Here is a tiny trained network, its code and every weight. The questions are about switching its units off for an input and a class, where a switched-off unit gives its printed mean instead of its output.

import numpy as np


def w(rows, s, z=0):
    codes = np.array(rows[::2]) - 128.0
    scale = np.full(codes.shape[1], s)
    scale[-1] = z or s
    return codes * scale


def f(y):
    return y / 2 * (1 + np.tanh(0.7978845608 * (y + 0.044715 * y**3)))


def log_softmax(a):
    a = a - a.max(-1, keepdims=True)
    return a - np.log(np.exp(a).sum(-1, keepdims=True))


def net(x, mask):
    res = np.array(x, float).reshape(1, 8) / 4 @ E
    y = f(res @ A[0][:, :-1].T + A[0][:, -1])
    res = res + np.where(mask, y, B[0][:, -1]) @ B[0][:, :-1]
    return log_softmax(res[-1] @ U[:, :-1].T + U[:, -1])


A, B = {}, {}
E = w([
[249,222,121,114,59,123,52],'x0',
[155,84,111,194,55,139,82],'x1',
[153,43,114,87,179,123,111],'x2',
[203,163,202,195,179,183,135],'x3',
[191,88,96,168,72,71,246],'x4',
[85,169,136,86,160,44,149],'x5',
[75,110,131,230,192,26,50],'x6',
[111,70,205,3,103,122,112],'x7',
],0.007)
A[0] = w([
[145,131,152,47,110,91,175,83],'N1',
[105,120,114,150,136,135,165,65],'N2',
[148,125,131,157,144,127,121,84],'N3',
[162,176,130,227,134,123,123,106],'N4',
[154,168,85,148,63,100,100,46],'N5',
[117,130,118,159,143,121,169,74],'N6',
[169,181,115,219,113,96,110,130],'N7',
[140,164,131,29,167,102,169,59],'N8',
[156,162,181,249,192,137,166,43],'N9',
[88,115,104,144,154,140,204,46],'N10',
[190,158,162,103,110,216,111,34],'N11',
[128,143,124,170,130,151,143,72],'N12',
[157,146,148,105,117,167,116,64],'N13',
[171,220,129,98,98,243,116,75],'N14',
[72,135,96,145,139,145,169,53],'N15',
[144,122,144,111,42,112,140,95],'N16',
[139,143,137,189,145,140,140,92],'N17',
[142,136,138,174,162,137,119,71],'N18',
[37,105,62,210,133,159,232,24],'N19',
[129,105,165,123,76,120,155,61],'N20',
[156,150,144,222,169,144,120,51],'N21',
[158,188,110,81,89,196,125,75],'N22',
[193,15,104,135,174,154,71,23],'N23',
[159,20,122,128,173,150,33,24],'N24',
[61,108,146,148,143,107,32,51],'N25',
[194,215,59,159,68,58,99,19],'N26',
[154,179,132,125,91,198,125,93],'N27',
[144,87,153,98,51,113,150,40],'N28',
[151,133,125,120,127,109,125,70],'N29',
[80,134,149,134,126,112,96,57],'N30',
[137,115,131,118,75,123,136,99],'N31',
[147,85,174,96,41,113,148,43],'N32',
[24,162,142,109,178,71,24,3],'N33',
[157,154,140,115,103,189,120,72],'N34',
[126,176,153,32,187,107,183,35],'N35',
[126,183,136,40,223,89,187,41],'N36',
[147,158,117,139,99,102,130,67],'N37',
[143,145,155,192,149,139,128,67],'N38',
],0.012,0.0061)
B[0] = w([
[104,131,112,155,23,125,98,200],'N1',
[136,108,119,150,145,116,140,142],'N2',
[140,129,140,130,129,149,125,137],'N3',
[193,151,132,142,94,157,87,229],'N4',
[104,157,197,139,137,79,159,181],'N5',
[133,104,134,151,160,114,122,148],'N6',
[181,162,194,168,134,155,132,241],'N7',
[97,91,177,139,79,120,89,203],'N8',
[207,103,59,127,100,182,55,234],'N9',
[132,94,117,161,152,59,127,180],'N10',
[109,104,108,38,164,121,132,202],'N11',
[155,95,146,131,132,134,114,145],'N12',
[113,108,122,89,145,116,139,154],'N13',
[159,100,122,2,173,122,138,240],'N14',
[115,104,115,113,169,93,142,158],'N15',
[117,167,100,130,84,110,151,180],'N16',
[162,116,133,143,121,149,103,171],'N17',
[155,130,107,137,113,153,116,154],'N18',
[155,60,90,154,202,30,170,240],'N19',
[139,166,80,146,101,131,119,148],'N20',
[185,141,98,140,76,166,92,204],'N21',
[143,117,126,45,142,113,149,204],'N22',
[97,87,199,167,125,204,203,182],'N23',
[96,105,150,151,137,218,224,193],'N24',
[96,194,86,117,198,149,123,210],'N25',
[137,188,229,156,144,70,186,228],'N26',
[134,141,128,57,157,124,113,194],'N27',
[140,143,62,136,72,132,149,170],'N28',
[124,123,151,132,127,124,134,120],'N29',
[104,160,116,116,151,133,116,150],'N30',
[123,152,107,129,110,125,149,151],'N31',
[147,138,57,136,68,124,153,182],'N32',
[58,246,63,136,156,135,80,254],'N33',
[124,126,110,71,159,116,128,172],'N34',
[87,79,179,121,104,133,73,212],'N35',
[88,76,194,168,112,124,69,222],'N36',
[132,138,169,142,121,128,155,143],'N37',
[160,120,115,128,100,157,100,169],'N38',
],0.029,0.0086)
U = w([
[108,117,108,138,119,232,186,8],'0',
[242,164,112,145,114,200,64,124],'1',
[65,120,162,117,57,136,57,196],'2',
[74,229,78,136,167,184,75,102],'3',
[143,91,63,173,171,97,118,209],'4',
[198,230,202,123,96,113,133,111],'5',
[150,153,120,9,91,136,136,191],'6',
[127,169,65,103,1,117,170,65],'7',
],0.0061,0.0017)

Each question gives the input, the list of numbers given to net, and the class t.
The units are the neurons (one row each of A and B). Each row of codes is followed by its name. A weight is (code - 128) times the scale printed after its matrix; where a second scale follows, it is the last column's (A, B and U).
mask holds one flag per neuron, in row order. A switched-off neuron (its flag False) gives its mean, the last column of its row in B, instead of its output. The means were averaged over made-up inputs and are rounded, as every weight is.
A unit's drop is (log p(t) with every unit on - log p(t) with that unit switched off) / (log p(t) with every unit on - log p(t) with every unit switched off).
The circuit of an input: a set's keep is (log p(t) with only the set's units on - log p(t) with every unit switched off) / (log p(t) with every unit on - log p(t) with every unit switched off). Starting from the 12 units with the biggest drops (on a tie, the unit counted first), units are removed one at a time, each time the one whose removal leaves the highest keep (on an exact tie, the one counted first), for as long as the keep stays at least 0.8.
circuit, biggest first: the units of the circuit, biggest drop first
k most important neurons: the k neurons with the biggest drops, biggest first
drop of u: that unit's drop, to one decimal
input [-3,-1,-3,6,6,-8,-2,6], class 7: circuit, biggest first => (N32; N28)
input [5,2,3,1,-3,-6,4,0], class 0: circuit, biggest first => (N24)
input [-5,3,3,7,-4,8,2,8], class 3: 2 most important neurons => (N33; N25)
input [-3,3,3,6,-7,-4,-5,-6], class 6: 2 most important neurons => (N14; N11)
input [-4,-4,-4,0,4,-8,-7,6], class 7: 3 most important neurons => (N32; N1; N28)
input [-4,0,6,-7,2,-6,2,-2], class 4: 2 most important neurons => (N19; N10)
input [-7,-7,-8,8,8,-4,1,3], class 4: 2 most important neurons => (N19; N10)
input [-5,2,1,-6,-1,4,4,-3], class 3: 3 most important neurons => (N33; N25; N30)
input [-1,-3,-2,-2,4,5,-7,7], class 2: 2 most important neurons => (N35; N36)
input [-3,-7,7,-7,7,-3,-1,7], class 2: 3 most important neurons => (N36; N35; N8)
input [5,-1,8,-5,-8,-4,0,-2], class 0: 2 most important neurons => (N24; N23)
input [-4,-6,-6,-3,1,6,-5,-5], class 4: 3 most important neurons => (N19; N10; N15)
input [2,-7,-7,1,-7,2,7,-8], class 1: 4 most important neurons => (N9; N4; N21; N7)
input [-2,-1,-5,-4,1,8,-7,-8], class 4: circuit, biggest first => (N19)
input [7,5,-6,-8,3,-3,-5,6], class 7: 4 most important neurons => (N32; N28; N16; N1)
input [-1,8,8,-4,1,-5,-7,-2], class 0: 2 most important neurons => (N23; N24)
input [-6,5,-4,2,0,4,1,-2], class 4: drop of N19 => 0.9
input [-8,-6,-2,8,2,4,7,6], class 2: drop of N35 => 1.6
input [-2,1,1,-4,-3,0,-2,-3], class 4: drop of N33 => 0.6
input [3,-7,7,8,-4,7,8,8], class 3: drop of N25 => 1.2
input [6,6,7,-2,7,-6,4,-6], class 5: circuit, biggest first => (N26)
